[[-33  15]
 [ 23 -83]]
->
[15 23]

[[-24 -20  72  42  58]
 [ 52 -56  40  18  58]]
->
[58 18]

[[-66 -32]
 [-58 -46]
 [ 21  55]
 [  3 -47]
 [ 58 -12]]
->
[-32 -58]

[[-10 -57 -32  37  41]
 [-57  -7  74   1   7]]
->
[41  1]

[[-84  37]
 [-73  32]
 [-25  11]
 [-83  36]]
->
[ 37 -73]

[[  5 -12  58 -22]
 [  0  23  27  32]
 [ -6 -10  27 -74]
 [ 37 -39  25  24]
 [ 28 -22  60  40]]
->
[-22  27 -10  37]

[[ 46 -70  27 -23]
 [-47  67 -26  23]
 [ 38  59 -40  37]]
->
[-23 -26  59]
---
[[ -7  -6  -4  36   4 -56  -3  -6  22]
 [  7  16  12 -22   6  35  -6  -4 -15]
 [ -5  34  32 -30  26  60 -20 -18 -36]
 [  5 -22 -22  38 -15 -72  11   8  39]
 [ -2  -5  -4  26   1 -43   0  -3  19]
 [ 32 -15 -23 -18 -32   3  21  24  18]]
->
[[ 22  -6  -3 -56   4  36  -4  -6  -7]
 [-15  -4  -6  35   6 -22  12  16   7]
 [-36 -18 -20  60  26 -30  32  34  -5]
 [ 39   8  11 -72 -15  38 -22 -22   5]
 [ 19  -3   0 -43   1  26  -4  -5  -2]
 [ 18  24  21   3 -32 -18 -23 -15  32]]

[[ 15 -86  11  42  -4 -25 -54 -45  45  32  29  -6]
 [-23  84 -18 -42  23  25  47  46 -45 -30 -43   1]
 [-39  47 -56 -48  41  60  -2  59 -12 -35 -34 -50]
 [-53  -8 -66 -16  48  53 -47  41  79 -28 -39 -50]]
->
[[ -6  29  32  45 -45 -54 -25  -4  42  11 -86  15]
 [  1 -43 -30 -45  46  47  25  23 -42 -18  84 -23]
 [-50 -34 -35 -12  59  -2  60  41 -48 -56  47 -39]
 [-50 -39 -28  79  41 -47  53  48 -16 -66  -8 -53]]

[[ 24 -28  -7   9  35   1 -15 -45 -60  76 -36  33  10 -80  57  48]
 [  1 -15  26 -64   8  19 -21  19 -16   2  63  14  17  24 -24  76]
 [ 64  22  12 -30  12  34  40  64 -67  -9  -3 -65  34 -17  20 -22]
 [ 56   4 -16  39  -2  17 -62  57 -28 -27  56 -41  20  21  92 -24]
 [ 24 -51 -33  11 -57 -54  35 -40  33 -46  21  -6 -70  -1  49  40]
 [ 50  33  -4 -27  55  -6 -24  41  78  68 -42 -78 -36 -20  10  22]]
->
[[ 48  57 -80  10  33 -36  76 -60 -45 -15   1  35   9  -7 -28  24]
 [ 76 -24  24  17  14  63   2 -16  19 -21  19   8 -64  26 -15   1]
 [-22  20 -17  34 -65  -3  -9 -67  64  40  34  12 -30  12  22  64]
 [-24  92  21  20 -41  56 -27 -28  57 -62  17  -2  39 -16   4  56]
 [ 40  49  -1 -70  -6  21 -46  33 -40  35 -54 -57  11 -33 -51  24]
 [ 22  10 -20 -36 -78 -42  68  78  41 -24  -6  55 -27  -4  33  50]]

[[-10 -41  81 -65 -77  53]
 [  3 -29  44 -38 -62  29]
 [-21 -16  17 -52 -31  19]
 [ -8 -24  12 -40 -10  -3]
 [-16 -13   5 -39   6 -18]
 [-18  -6 -11 -30  14 -31]
 [ -3   5 -42 -31  32 -38]]
->
[[ 53 -77 -65  81 -41 -10]
 [ 29 -62 -38  44 -29   3]
 [ 19 -31 -52  17 -16 -21]
 [ -3 -10 -40  12 -24  -8]
 [-18   6 -39   5 -13 -16]
 [-31  14 -30 -11  -6 -18]
 [-38  32 -31 -42   5  -3]]

[[ 19 -22 -20  -2  -3  -6 -15  -9]
 [ -2 -29  -2 -83  -9  -9 -10  12]
 [ 34  -1  10   2 -33  15  37 -35]
 [-30 -17 -50  16 -28 -31 -34   3]]
->
[[ -9 -15  -6  -3  -2 -20 -22  19]
 [ 12 -10  -9  -9 -83  -2 -29  -2]
 [-35  37  15 -33   2  10  -1  34]
 [  3 -34 -31 -28  16 -50 -17 -30]]

[[ 60  -9 -33  37  38   5]
 [ 39  12 -30  59  31  -3]
 [ 85  34   6  16  20 -19]
 [ 21  48 -17  16  -4 -24]
 [ -1  -7 -33  33  44   8]
 [ 80  32 -16  35  -4 -21]
 [ 86  26   8  21  37 -16]]
->
[[  5  38  37 -33  -9  60]
 [ -3  31  59 -30  12  39]
 [-19  20  16   6  34  85]
 [-24  -4  16 -17  48  21]
 [  8  44  33 -33  -7  -1]
 [-21  -4  35 -16  32  80]
 [-16  37  21   8  26  86]]

[[  6  -3   7   9]
 [ -3  19  79   6]
 [ -2   3  -9   0]
 [ 23  -9   3   0]
 [ 10   2   3 -15]
 [ -6 -11   9  39]]
->
[[  9   7  -3   6]
 [  6  79  19  -3]
 [  0  -9   3  -2]
 [  0   3  -9  23]
 [-15   3   2  10]
 [ 39   9 -11  -6]]

[[ -1   5 -41  52  -5]
 [ -7  -1  -9  88 -15]
 [-43 -12  30  15  -1]
 [-76 -12  63  13  -5]
 [ -3   2 -10  91 -14]
 [-42 -10  31  12   6]
 [  8   9  11 -22 -68]
 [ -1   1 -36  52  -7]
 [-28  18  24 -21 -19]
 [-46 -16  30  15   3]]
->
[[ -5  52 -41   5  -1]
 [-15  88  -9  -1  -7]
 [ -1  15  30 -12 -43]
 [ -5  13  63 -12 -76]
 [-14  91 -10   2  -3]
 [  6  12  31 -10 -42]
 [-68 -22  11   9   8]
 [ -7  52 -36   1  -1]
 [-19 -21  24  18 -28]
 [  3  15  30 -16 -46]]
